Below are the code and all the weights of a small trained network. Each question names an input and a class and asks about switching units off, where a switched-off unit gives its printed mean instead of its output.

import numpy as np


def w(rows, s, z=0):
    codes = np.array(rows[::2]) - 128.0
    scale = np.full(codes.shape[1], s)
    scale[-1] = z or s
    return codes * scale


def norm(h):
    return h / np.sqrt((h * h).mean(-1, keepdims=True) + 1e-5)


def f(y):
    return y / 2 * (1 + np.tanh(0.7978845608 * (y + 0.044715 * y**3)))


def log_softmax(a):
    a = a - a.max(-1, keepdims=True)
    return a - np.log(np.exp(a).sum(-1, keepdims=True))


def net(x, mask):
    res = np.array(x, float).reshape(1, 7) / 4 @ E
    u = 0
    for l in range(4):
        y = f(norm(res) @ A[l][:, :-1].T + A[l][:, -1])
        res = res + np.where(mask[u : u + 5], y, B[l][:, -1]) @ B[l][:, :-1]
        u += 5
    return log_softmax(norm(res)[-1] @ U[:, :-1].T + U[:, -1])


A, B = {}, {}
E = w([
[115,102,109,71,86,113,119,71,29,115],'x0',
[220,162,217,162,157,49,149,147,151,128],'x1',
[163,146,91,63,156,43,65,184,83,153],'x2',
[70,176,154,89,219,184,175,184,161,48],'x3',
[110,94,173,170,110,80,100,154,220,4],'x4',
[207,92,143,126,88,134,247,154,141,175],'x5',
[67,23,93,124,164,200,148,152,51,214],'x6',
],0.0034)
A[0] = w([
[168,179,112,112,91,120,149,111,169,107,35],'L0N1',
[84,170,95,107,172,175,126,149,136,144,2],'L0N2',
[157,149,215,171,183,141,201,125,161,120,49],'L0N3',
[191,188,153,148,159,46,66,153,148,147,39],'L0N4',
[187,126,116,124,131,147,190,136,104,253,50],'L0N5',
],0.0051,0.0036)
B[0] = w([
[88,171,136,103,170,157,123,163,154,90,121],'L0N1',
[110,124,144,165,158,132,153,87,170,89,101],'L0N2',
[130,136,39,93,52,162,75,162,106,158,209],'L0N3',
[186,229,123,139,237,119,83,111,98,137,237],'L0N4',
[166,147,145,48,1,141,129,161,84,175,252],'L0N5',
],0.0045,0.002)
A[1] = w([
[191,92,129,128,164,135,207,190,119,255,58],'L1N1',
[116,157,126,136,141,91,89,111,165,76,90],'L1N2',
[83,119,10,85,95,118,53,89,68,181,130],'L1N3',
[104,54,175,187,88,106,126,130,171,92,17],'L1N4',
[32,102,113,101,208,188,111,163,98,147,5],'L1N5',
],0.0055,0.0027)
B[1] = w([
[154,219,161,85,10,194,91,205,112,178,212],'L1N1',
[175,148,150,118,138,140,202,182,110,184,162],'L1N2',
[151,140,134,100,119,176,136,205,75,199,254],'L1N3',
[161,79,25,158,70,115,123,71,154,134,139],'L1N4',
[51,90,2,156,225,175,107,172,124,100,156],'L1N5',
],0.0054,0.0042)
A[2] = w([
[68,115,156,107,162,140,123,152,122,121,56],'L2N1',
[89,133,141,130,82,194,152,126,195,104,3],'L2N2',
[110,150,127,143,142,102,77,114,164,92,96],'L2N3',
[184,121,161,151,81,92,149,108,149,144,63],'L2N4',
[79,164,163,139,123,201,171,2,74,149,127],'L2N5',
],0.0059,0.0043)
B[2] = w([
[71,103,96,89,128,166,179,175,136,127,63],'L2N1',
[179,213,96,152,123,132,102,183,163,98,130],'L2N2',
[202,145,139,125,117,141,212,166,126,202,140],'L2N3',
[27,142,74,162,188,211,87,193,150,76,222],'L2N4',
[128,85,68,57,142,145,39,252,28,170,255],'L2N5',
],0.0046,0.00093)
A[3] = w([
[175,106,185,146,69,61,138,65,135,155,4],'L3N1',
[170,186,241,147,188,37,80,162,139,203,50],'L3N2',
[131,113,197,2,115,73,152,162,19,112,73],'L3N3',
[142,112,127,81,106,84,83,84,39,254,111],'L3N4',
[124,125,137,9,91,76,215,130,116,24,24],'L3N5',
],0.0048,0.0026)
B[3] = w([
[22,101,26,163,213,187,112,174,184,33,123],'L3N1',
[187,117,144,119,165,67,14,84,59,115,215],'L3N2',
[93,37,167,137,34,169,221,62,138,205,199],'L3N3',
[211,199,176,127,40,164,90,238,123,187,252],'L3N4',
[136,89,206,94,243,48,106,21,3,207,130],'L3N5',
],0.0038,0.0045)
U = w([
[1,75,40,104,255,182,110,176,75,127,117],'0',
[202,198,195,135,233,12,100,85,143,76,157],'1',
[172,140,146,77,42,154,92,173,30,248,226],'2',
[86,14,69,188,92,103,133,10,161,103,55],'3',
[88,99,209,71,167,94,214,65,90,162,4],'4',
[124,175,122,172,80,171,172,164,248,65,115],'5',
],0.0095,0.0049)

Each question gives the input, the list of numbers given to net, and the class t.
The units are the neurons (one row each of A and B). Each row of codes is followed by its name. A weight is (code - 128) times the scale printed after its matrix; where a second scale follows, it is the last column's (A, B and U).
mask holds one flag per neuron, layer by layer. A switched-off neuron (its flag False) gives its mean, the last column of its row in B, instead of its output. The means were averaged over made-up inputs and are rounded, as every weight is.
A unit's drop is (log p(t) with every unit on - log p(t) with that unit switched off) / (log p(t) with every unit on - log p(t) with every unit switched off).
The circuit of an input: a set's keep is (log p(t) with only the set's units on - log p(t) with every unit switched off) / (log p(t) with every unit on - log p(t) with every unit switched off). Starting from the 12 units with the biggest drops (on a tie, the unit counted first), units are removed one at a time, each time the one whose removal leaves the highest keep (on an exact tie, the one counted first), for as long as the keep stays at least 0.8.
circuit, biggest first: the units of the circuit, biggest drop first
unit that matters most: the unit with the biggest drop
top k neurons: the k neurons with the biggest drops, biggest first
k most important neurons of layer l: the k neurons of layer l with the biggest drops, biggest first
drop of u: that unit's drop, to one decimal
input [-2,-8,-4,-7,6,-2,7], class 0: circuit, biggest first	[L0N5, L1N5]
input [4,2,-8,3,-4,-1,8], class 0: circuit, biggest first	[L1N5]
input [4,-2,-6,-6,7,-4,3], class 3: circuit, biggest first	[L1N4, L1N1]
input [0,6,7,8,-3,3,-2], class 1: circuit, biggest first	[L1N3, L3N4]
input [-7,-4,-4,5,-7,-1,-5], class 0: circuit, biggest first	[L1N1, L3N4]
input [-5,-3,-7,0,2,3,7], class 5: circuit, biggest first	[L2N2, L1N3]
input [6,-6,-5,8,1,-4,-7], class 0: circuit, biggest first	[L2N5, L3N4]
input [-2,-5,7,-4,4,-3,6], class 0: 2 most important neurons of layer 0	[L0N5, L0N3]
input [6,7,2,-3,8,4,1], class 1: top 2 neurons	[L0N4, L3N3]
input [-5,-7,7,8,-1,7,-3], class 5: top 2 neurons	[L3N2, L2N5]
input [2,0,-1,-5,0,7,-8], class 5: top 4 neurons	[L2N4, L3N2, L3N1, L2N5]
input [6,8,-8,5,7,-3,6], class 3: top 2 neurons	[L1N4, L1N1]
input [-7,-6,-2,1,-5,0,5], class 0: 2 most important neurons of layer 1	[L1N5, L1N2]
input [-5,2,4,-3,7,2,4], class 1: unit that matters most	L0N4
input [6,-8,0,5,-6,-8,-5], class 0: top 2 neurons	[L1N5, L0N5]
input [-4,-6,-4,-2,6,-6,2], class 3: 3 most important neurons of layer 1	[L1N4, L1N1, L1N3]
input [2,-1,1,5,8,4,4], class 3: 2 most important neurons of layer 1	[L1N4, L1N3]
input [2,4,5,1,2,3,-4], class 1: drop of L1N3	0.0
input [-3,2,-1,-4,7,7,-2], class 5: drop of L2N4	0.1
input [2,-4,8,4,1,-4,4], class 0: circuit, biggest first	[L1N5]
input [-2,8,-4,5,-3,-4,3], class 0: drop of L0N5	0.1
